Below is a small trained network, with its code and all its weights. Each question gives an input and a class and asks what happens when units are switched off, that is, made to give their printed mean instead of their output.

import numpy as np


def w(rows, s, z=0):
    codes = np.array(rows[::2]) - 128.0
    scale = np.full(codes.shape[1], s)
    scale[-1] = z or s
    return codes * scale


def norm(h):
    return h / np.sqrt((h * h).mean(-1, keepdims=True) + 1e-5)


def f(y):
    return y / 2 * (1 + np.tanh(0.7978845608 * (y + 0.044715 * y**3)))


def log_softmax(a):
    a = a - a.max(-1, keepdims=True)
    return a - np.log(np.exp(a).sum(-1, keepdims=True))


def net(x, mask):
    res = np.array(x, float).reshape(1, 3) / 4 @ E
    u = 0
    for l in range(3):
        y = f(norm(res) @ A[l][:, :-1].T + A[l][:, -1])
        res = res + np.where(mask[u : u + 3], y, B[l][:, -1]) @ B[l][:, :-1]
        u += 3
    return log_softmax(norm(res)[-1] @ U[:, :-1].T + U[:, -1])


A, B = {}, {}
E = w([
[158,174,108,214,99,47,90],'x0',
[123,235,118,127,170,146,177],'x1',
[180,133,3,26,115,96,80],'x2',
],0.005)
A[0] = w([
[192,178,27,1,216,141,146,97],'0.n0',
[164,110,145,132,129,187,75,2],'0.n1',
[92,91,161,54,27,163,68,150],'0.n2',
],0.0039,0.00087)
B[0] = w([
[121,157,199,133,115,173,77,253],'0.n0',
[169,184,141,231,105,94,126,118],'0.n1',
[144,86,171,3,127,146,195,160],'0.n2',
],0.0061,0.0038)
A[1] = w([
[164,187,130,184,155,65,238,80],'1.n0',
[175,254,81,121,168,156,144,185],'1.n1',
[125,112,121,164,131,130,55,251],'1.n2',
],0.0055,0.0024)
B[1] = w([
[254,125,119,57,124,194,229,172],'1.n0',
[77,88,65,229,63,177,118,253],'1.n1',
[226,112,189,132,165,100,78,196],'1.n2',
],0.006,0.003)
A[2] = w([
[95,189,169,153,167,188,172,3],'2.n0',
[99,187,117,107,119,174,106,70],'2.n1',
[2,53,163,169,110,231,190,94],'2.n2',
],0.0056,0.002)
B[2] = w([
[155,175,21,42,130,159,101,179],'2.n0',
[3,120,174,22,49,176,81,151],'2.n1',
[81,141,95,122,166,6,159,255],'2.n2',
],0.0062,0.0046)
U = w([
[70,42,198,106,187,11,181,98],'0',
[60,201,83,85,183,114,210,92],'1',
[208,68,171,2,96,186,106,246],'2',
[36,174,116,59,81,215,62,22],'3',
[206,82,249,232,130,75,108,154],'4',
[216,190,119,202,122,187,191,209],'5',
[238,94,95,118,133,33,6,58],'6',
[159,187,67,195,61,166,43,123],'7',
],0.0081,0.0013)

Each question gives the input, the list of numbers given to net, and the class t.
The units are the neurons (one row each of A and B). Each row of codes is followed by its name. A weight is (code - 128) times the scale printed after its matrix; where a second scale follows, it is the last column's (A, B and U).
mask holds one flag per neuron, layer by layer. A switched-off neuron (its flag False) gives its mean, the last column of its row in B, instead of its output. The means were averaged over made-up inputs and are rounded, as every weight is.
A unit's drop is (log p(t) with every unit on - log p(t) with that unit switched off) / (log p(t) with every unit on - log p(t) with every unit switched off).
The circuit of an input: a set's keep is (log p(t) with only the set's units on - log p(t) with every unit switched off) / (log p(t) with every unit on - log p(t) with every unit switched off). Starting from all 9 units, units are removed one at a time, each time the one whose removal leaves the highest keep (on an exact tie, the one counted first), for as long as the keep stays at least 0.8.
units of the circuit, in order: the units of the circuit, biggest drop first
top k neurons: the k neurons with the biggest drops, biggest first
top k neurons in layer l: the k neurons of layer l with the biggest drops, biggest first
drop of u: that unit's drop, to one decimal
input [6,4,-7], class 5: units of the circuit, in order -> (1.n0; 2.n0)
input [-8,-6,0], class 0: units of the circuit, in order -> (2.n2)
input [0,5,4], class 3: units of the circuit, in order -> (0.n0; 2.n1)
input [-1,1,-6], class 1: units of the circuit, in order -> (2.n0; 0.n0)
input [1,4,8], class 7: top 2 neurons -> (1.n1; 0.n2)
input [2,2,4], class 7: top 2 neurons -> (1.n1; 0.n2)
input [0,7,5], class 3: top 2 neurons -> (2.n1; 0.n0)
input [3,2,7], class 7: top 2 neurons -> (1.n1; 2.n2)
input [1,1,-5], class 5: units of the circuit, in order -> (1.n0; 0.n0; 2.n0)
input [6,1,-3], class 5: top 2 neurons -> (1.n0; 0.n0)
input [6,1,-2], class 5: top 3 neurons -> (1.n0; 0.n0; 2.n2)
input [-6,8,5], class 3: top 2 neurons -> (0.n0; 2.n1)
input [2,2,0], class 5: units of the circuit, in order -> (1.n0; 0.n0)
input [4,3,4], class 7: units of the circuit, in order -> (1.n1)
input [-2,5,4], class 3: top 2 neurons -> (0.n0; 2.n1)
input [0,1,-8], class 1: top 3 neurons -> (2.n0; 2.n2; 0.n0)
input [7,1,-7], class 5: top 3 neurons -> (1.n0; 0.n0; 2.n2)
input [-2,-6,-1], class 0: top 2 neurons in layer 0 -> (0.n2; 0.n0)
input [-6,-5,0], class 0: top 2 neurons in layer 1 -> (1.n0; 1.n2)
input [2,3,0], class 5: units of the circuit, in order -> (1.n0)
input [1,7,2], class 7: drop of 1.n2 -> 0.0
input [6,8,7], class 7: drop of 0.n0 -> 0.1
